Below are the code and all the weights of a small trained network. Each question names an input and a class and asks about switching units off, where a switched-off unit gives its printed mean instead of its output.

import numpy as np


def w(rows, s, z=0):
    codes = np.array(rows[::2]) - 128.0
    scale = np.full(codes.shape[1], s)
    scale[-1] = z or s
    return codes * scale


def f(y):
    return np.maximum(y, 0)


def log_softmax(a):
    a = a - a.max(-1, keepdims=True)
    return a - np.log(np.exp(a).sum(-1, keepdims=True))


def net(x, mask):
    res = np.array(x, float).reshape(1, 3) / 4 @ E
    y = f(res @ A[0][:, :-1].T + A[0][:, -1])
    res = res + np.where(mask, y, B[0][:, -1]) @ B[0][:, :-1]
    return log_softmax(res[-1] @ U[:, :-1].T + U[:, -1])


A, B = {}, {}
E = w([
[69,218,35],'x0',
[220,107,2],'x1',
[194,216,191],'x2',
],0.0077)
A[0] = w([
[186,37,192,66],'n1',
[184,6,175,117],'n2',
[86,11,107,151],'n3',
[47,153,195,123],'n4',
[85,122,154,82],'n5',
[64,144,248,89],'n6',
[251,102,60,253],'n7',
[37,55,114,229],'n8',
[213,208,182,190],'n9',
[34,130,59,182],'n10',
[191,84,156,87],'n11',
[100,191,36,134],'n12',
],0.011,0.0029)
B[0] = w([
[67,179,131,197],'n1',
[25,224,192,209],'n2',
[234,178,199,198],'n3',
[99,39,113,201],'n4',
[90,82,106,152],'n5',
[99,69,85,219],'n6',
[55,22,133,254],'n7',
[174,90,168,205],'n8',
[169,119,247,221],'n9',
[117,178,254,214],'n10',
[73,130,98,172],'n11',
[71,133,176,222],'n12',
],0.0085,0.0091)
U = w([
[85,11,81,151],'0',
[76,226,153,98],'1',
[195,135,183,254],'2',
[174,105,119,175],'3',
[211,160,74,21],'4',
[220,155,83,15],'5',
[183,142,53,21],'6',
],0.013,0.0053)

Each question gives the input, the list of numbers given to net, and the class t.
The units are the neurons (one row each of A and B). Each row of codes is followed by its name. A weight is (code - 128) times the scale printed after its matrix; where a second scale follows, it is the last column's (A, B and U).
mask holds one flag per neuron, in row order. A switched-off neuron (its flag False) gives its mean, the last column of its row in B, instead of its output. The means were averaged over made-up inputs and are rounded, as every weight is.
A unit's drop is (log p(t) with every unit on - log p(t) with that unit switched off) / (log p(t) with every unit on - log p(t) with every unit switched off).
The circuit of an input: a set's keep is (log p(t) with only the set's units on - log p(t) with every unit switched off) / (log p(t) with every unit on - log p(t) with every unit switched off). Starting from all 12 units, units are removed one at a time, each time the one whose removal leaves the highest keep (on an exact tie, the one counted first), for as long as the keep stays at least 0.8.
units of the circuit, in order: the units of the circuit, biggest drop first
top k neurons: the k neurons with the biggest drops, biggest first
drop of u: that unit's drop, to one decimal
input [3,7,7], class 0: units of the circuit, in order => [n7]
input [8,2,-7], class 1: top 2 neurons => [n10; n12]
input [-5,1,0], class 1: units of the circuit, in order => [n2; n1]
input [-1,-1,2], class 3: top 2 neurons => [n10; n2]
input [-8,4,-8], class 1: top 2 neurons => [n2; n1]
input [-8,-6,-2], class 1: top 4 neurons => [n2; n1; n7; n3]
input [6,-8,3], class 0: top 2 neurons => [n4; n6]
input [-3,-5,-6], class 2: top 2 neurons => [n3; n7]
input [0,-1,-2], class 3: top 2 neurons => [n9; n2]
input [-2,4,-5], class 2: top 3 neurons => [n3; n6; n4]
input [-6,-2,6], class 1: top 2 neurons => [n2; n1]
input [8,3,-7], class 1: top 2 neurons => [n10; n12]
input [0,3,-7], class 2: drop of n3 => 0.3
input [-5,-7,-2], class 0: units of the circuit, in order => [n6]
input [-4,0,-6], class 2: drop of n3 => 0.5
input [-6,3,-6], class 1: drop of n1 => 0.2
